Below are the code and all the weights of a small trained network. Each question names an input and a target symbol and asks about switching units off, where a switched-off unit gives its printed mean instead of its output.

import numpy as np


def w(rows, s, z=0):
    codes = np.array(rows[::2]) - 128.0
    scale = np.full(codes.shape[1], s)
    scale[-1] = z or s
    return codes * scale


def f(y):
    return y / 2 * (1 + np.tanh(0.7978845608 * (y + 0.044715 * y**3)))


def softmax(a):
    e = np.exp(a - a.max(-1, keepdims=True))
    return e / e.sum(-1, keepdims=True)


def log_softmax(a):
    a = a - a.max(-1, keepdims=True)
    return a - np.log(np.exp(a).sum(-1, keepdims=True))


def net(x, mask):
    ids = ['βγηθμτψ'.index(c) for c in x.split()]
    T = len(ids)
    res = E[ids] + P[:T]
    u = 0
    for l in range(2):
        q, k, v = (res @ M[l].T for M in (Q, K, V))
        z = softmax(np.where(np.tri(T) > 0, q @ k.T / 3**0.5, -1e9)) @ v
        res = res + np.where(mask[u], z, O[l][:, -1]) @ O[l][:, :-1]
        u += 1
        y = f(res @ A[l][:, :-1].T + A[l][:, -1])
        res = res + np.where(mask[u : u + 8], y, B[l][:, -1]) @ B[l][:, :-1]
        u += 8
    return log_softmax(res[-1] @ U[:, :-1].T + U[:, -1])


Q, K, V, O, A, B = {}, {}, {}, {}, {}, {}
E = w([
[138,125,1],'β',
[179,190,177],'γ',
[101,113,223],'η',
[79,72,75],'θ',
[123,161,172],'μ',
[125,150,173],'τ',
[85,58,70],'ψ',
],0.012)
P = w([
[11,173,89],'0',
[177,98,97],'1',
[107,199,148],'2',
[207,130,85],'3',
[83,156,162],'4',
[172,88,75],'5',
[69,104,125],'6',
],0.012)
Q[0] = w([
[34,174,82],'0.h1',
[107,254,121],'0.h1',
[182,63,23],'0.h1',
],0.0044)
K[0] = w([
[105,4,105],'0.h1',
[102,102,157],'0.h1',
[27,254,135],'0.h1',
],0.0071)
V[0] = w([
[99,255,230],'0.h1',
[125,115,187],'0.h1',
[123,68,170],'0.h1',
],0.0095)
O[0] = w([
[70,17,2,91],'0.h1',
[146,123,68,7],'0.h1',
[65,150,182,12],'0.h1',
],0.0085,0.002)
A[0] = w([
[128,159,24,235],'0.n1',
[46,181,91,104],'0.n2',
[157,110,106,75],'0.n3',
[24,110,66,215],'0.n4',
[160,112,125,2],'0.n5',
[67,167,135,42],'0.n6',
[83,6,144,208],'0.n7',
[85,215,103,84],'0.n8',
],0.011,0.0038)
B[0] = w([
[158,153,254,241],'0.n1',
[76,174,184,169],'0.n2',
[103,96,83,131],'0.n3',
[133,154,217,255],'0.n4',
[122,104,73,112],'0.n5',
[48,172,121,138],'0.n6',
[183,128,114,209],'0.n7',
[22,96,189,151],'0.n8',
],0.0079,0.0074)
Q[1] = w([
[136,58,193],'1.h1',
[254,181,116],'1.h1',
[202,33,191],'1.h1',
],0.0066)
K[1] = w([
[126,239,224],'1.h1',
[1,89,167],'1.h1',
[17,125,224],'1.h1',
],0.0055)
V[1] = w([
[2,160,106],'1.h1',
[39,164,88],'1.h1',
[54,156,109],'1.h1',
],0.008)
O[1] = w([
[19,227,2,254],'1.h1',
[109,243,79,171],'1.h1',
[84,234,92,197],'1.h1',
],0.005,0.0082)
A[1] = w([
[93,116,123,30],'1.n1',
[67,135,85,52],'1.n2',
[255,134,116,250],'1.n3',
[186,87,98,255],'1.n4',
[161,161,151,186],'1.n5',
[67,165,157,21],'1.n6',
[143,136,180,189],'1.n7',
[240,135,139,198],'1.n8',
],0.013,0.0051)
B[1] = w([
[226,126,29,121],'1.n1',
[240,172,166,191],'1.n2',
[98,22,146,183],'1.n3',
[127,35,224,146],'1.n4',
[102,133,212,205],'1.n5',
[254,98,171,255],'1.n6',
[3,182,149,223],'1.n7',
[117,25,164,169],'1.n8',
],0.0066,0.0084)
U = w([
[55,213,240,35],'β',
[2,125,194,229],'γ',
[8,118,163,253],'η',
[4,138,150,122],'θ',
[160,88,170,98],'μ',
[62,220,57,68],'τ',
[117,3,171,48],'ψ',
],0.0076,0.0025)

Each question gives the input, a string of symbols that net reads in full, and the target symbol t.
The units are the heads (3 rows each of Q, K, V and O) and the neurons (one row each of A and B). Each row of codes is followed by its name. A weight is (code - 128) times the scale printed after its matrix; where a second scale follows, it is the last column's (O, A, B and U).
mask holds one flag per unit, layer by layer, with each layer's heads first. A switched-off unit (its flag False) gives its mean, the last column of its rows in O or B, instead of its output. The means were averaged over made-up inputs and are rounded, as every weight is.
A unit's drop is (log p(t) with every unit on - log p(t) with that unit switched off) / (log p(t) with every unit on - log p(t) with every unit switched off).
The circuit of an input: a set's keep is (log p(t) with only the set's units on - log p(t) with every unit switched off) / (log p(t) with every unit on - log p(t) with every unit switched off). Starting from the 12 units with the biggest drops (on a tie, the unit counted first), units are removed one at a time, each time the one whose removal leaves the highest keep (on an exact tie, the one counted first), for as long as the keep stays at least 0.8.
circuit, biggest first: the units of the circuit, biggest drop first
k most important neurons of layer l: the k neurons of layer l with the biggest drops, biggest first
drop of u: that unit's drop, to one decimal
input θ β ψ μ, target τ: circuit, biggest first	[1.h1; 0.n2; 0.n8; 0.n6]
input θ γ η τ β β, target τ: 3 most important neurons of layer 0	[0.n2; 0.n8; 0.n6]
input γ θ θ μ, target ψ: circuit, biggest first	[1.h1; 1.n3; 1.n8]
input θ θ β θ, target τ: circuit, biggest first	[1.h1; 0.n2; 0.n8; 0.n6]
input θ θ θ β, target τ: circuit, biggest first	[1.h1; 0.n2; 0.n8]
input γ ψ γ θ θ β, target ψ: most important neuron of layer 0	[0.n7]
input γ β ψ ψ, target ψ: 2 most important neurons of layer 0	[0.n7; 0.n1]
input γ θ θ τ, target ψ: 2 most important neurons of layer 0	[0.n4; 0.n1]
input γ ψ β θ, target ψ: 2 most important neurons of layer 0	[0.n1; 0.n7]
input γ θ ψ θ β η, target ψ: 2 most important neurons of layer 0	[0.n1; 0.n4]
input γ θ θ γ, target ψ: 2 most important neurons of layer 1	[1.n3; 1.n8]
input θ η θ γ β ψ, target τ: 3 most important neurons of layer 0	[0.n2; 0.n8; 0.n6]
input γ β β γ, target ψ: 2 most important neurons of layer 0	[0.n1; 0.n4]
input γ η μ τ η θ, target ψ: most important neuron of layer 0	[0.n7]
input γ θ γ, target γ: 3 most important neurons of layer 0	[0.n1; 0.n4; 0.n7]
input γ η γ μ γ β, target ψ: drop of 0.n7	0.5
input γ θ θ η μ η, target ψ: drop of 0.n2	0.0
input θ θ β θ τ η, target τ: drop of 0.n1	0.2
